Below is a small trained network, with its code and all its weights. Each question gives an input and a class and asks what happens when units are switched off, that is, made to give their printed mean instead of their output.

import numpy as np


def w(rows, s, z=0):
    codes = np.array(rows[::2]) - 128.0
    scale = np.full(codes.shape[1], s)
    scale[-1] = z or s
    return codes * scale


def f(y):
    return np.maximum(y, 0)


def log_softmax(a):
    a = a - a.max(-1, keepdims=True)
    return a - np.log(np.exp(a).sum(-1, keepdims=True))


def net(x, mask):
    res = np.array(x, float).reshape(1, 4) / 4 @ E
    y = f(res @ A[0][:, :-1].T + A[0][:, -1])
    res = res + np.where(mask, y, B[0][:, -1]) @ B[0][:, :-1]
    return log_softmax(res[-1] @ U[:, :-1].T + U[:, -1])


A, B = {}, {}
E = w([
[214,205,209,200,208,94,182,84,220],'x0',
[113,142,211,214,105,96,124,145,8],'x1',
[163,236,201,62,35,150,157,140,103],'x2',
[187,86,169,110,113,152,122,173,85],'x3',
],0.011)
A[0] = w([
[158,25,122,212,235,98,93,116,151,6],'neuron 0',
[194,166,201,157,176,98,193,116,188,54],'neuron 1',
[116,112,212,190,123,54,147,95,96,36],'neuron 2',
[120,151,151,232,148,120,139,144,76,49],'neuron 3',
[197,219,170,94,88,108,133,100,140,144],'neuron 4',
[181,85,137,34,173,107,171,116,250,43],'neuron 5',
[208,149,133,182,184,132,117,101,160,53],'neuron 6',
],0.013,0.0025)
B[0] = w([
[57,219,213,87,54,122,255,181,159,242],'neuron 0',
[88,25,156,84,47,39,101,111,64,248],'neuron 1',
[219,175,50,137,174,200,72,114,179,200],'neuron 2',
[199,120,7,169,170,231,78,136,156,195],'neuron 3',
[26,187,129,128,141,148,238,168,176,237],'neuron 4',
[239,178,73,246,187,207,52,124,101,233],'neuron 5',
[87,57,133,59,158,86,73,98,93,204],'neuron 6',
],0.0082,0.018)
U = w([
[131,233,225,136,120,116,214,136,157,199],'0',
[223,181,133,188,179,151,12,99,136,3],'1',
[93,45,158,96,97,65,11,101,83,170],'2',
],0.011,0.0027)

Each question gives the input, the list of numbers given to net, and the class t.
The units are the neurons (one row each of A and B). Each row of codes is followed by its name. A weight is (code - 128) times the scale printed after its matrix; where a second scale follows, it is the last column's (A, B and U).
mask holds one flag per neuron, in row order. A switched-off neuron (its flag False) gives its mean, the last column of its row in B, instead of its output. The means were averaged over made-up inputs and are rounded, as every weight is.
A unit's drop is (log p(t) with every unit on - log p(t) with that unit switched off) / (log p(t) with every unit on - log p(t) with every unit switched off).
The circuit of an input: a set's keep is (log p(t) with only the set's units on - log p(t) with every unit switched off) / (log p(t) with every unit on - log p(t) with every unit switched off). Starting from all 7 units, units are removed one at a time, each time the one whose removal leaves the highest keep (on an exact tie, the one counted first), for as long as the keep stays at least 0.8.
units of the circuit, in order: the units of the circuit, biggest drop first
unit that matters most: the unit with the biggest drop
k most important neurons: the k neurons with the biggest drops, biggest first
drop when u is switched off: that unit's drop, to one decimal
input [-6,-7,6,-4], class 1: units of the circuit, in order => neuron 0; neuron 1
input [3,-5,-1,-6], class 1: unit that matters most => neuron 5
input [8,-4,-7,-5], class 2: 3 most important neurons => neuron 1; neuron 6; neuron 4
input [-8,-7,-8,0], class 0: 2 most important neurons => neuron 0; neuron 1
input [8,6,-8,8], class 0: 3 most important neurons => neuron 0; neuron 2; neuron 5
input [-2,-8,-8,-4], class 0: 3 most important neurons => neuron 0; neuron 3; neuron 2
input [-3,2,-5,-5], class 0: 2 most important neurons => neuron 1; neuron 0
input [7,0,-5,0], class 2: 2 most important neurons => neuron 1; neuron 6
input [5,-4,-1,8], class 2: 4 most important neurons => neuron 1; neuron 6; neuron 2; neuron 3
input [7,-6,3,-4], class 2: 4 most important neurons => neuron 1; neuron 6; neuron 2; neuron 3
input [8,-5,-5,-7], class 2: 2 most important neurons => neuron 1; neuron 6
input [3,-5,2,-3], class 1: 2 most important neurons => neuron 5; neuron 0
input [-5,-7,2,6], class 1: drop when neuron 1 is switched off => 0.3
input [7,-5,6,-5], class 2: units of the circuit, in order => neuron 1
input [4,-2,-3,0], class 2: drop when neuron 4 is switched off => 0.7
input [-2,-3,-5,0], class 0: drop when neuron 5 is switched off => 0.0
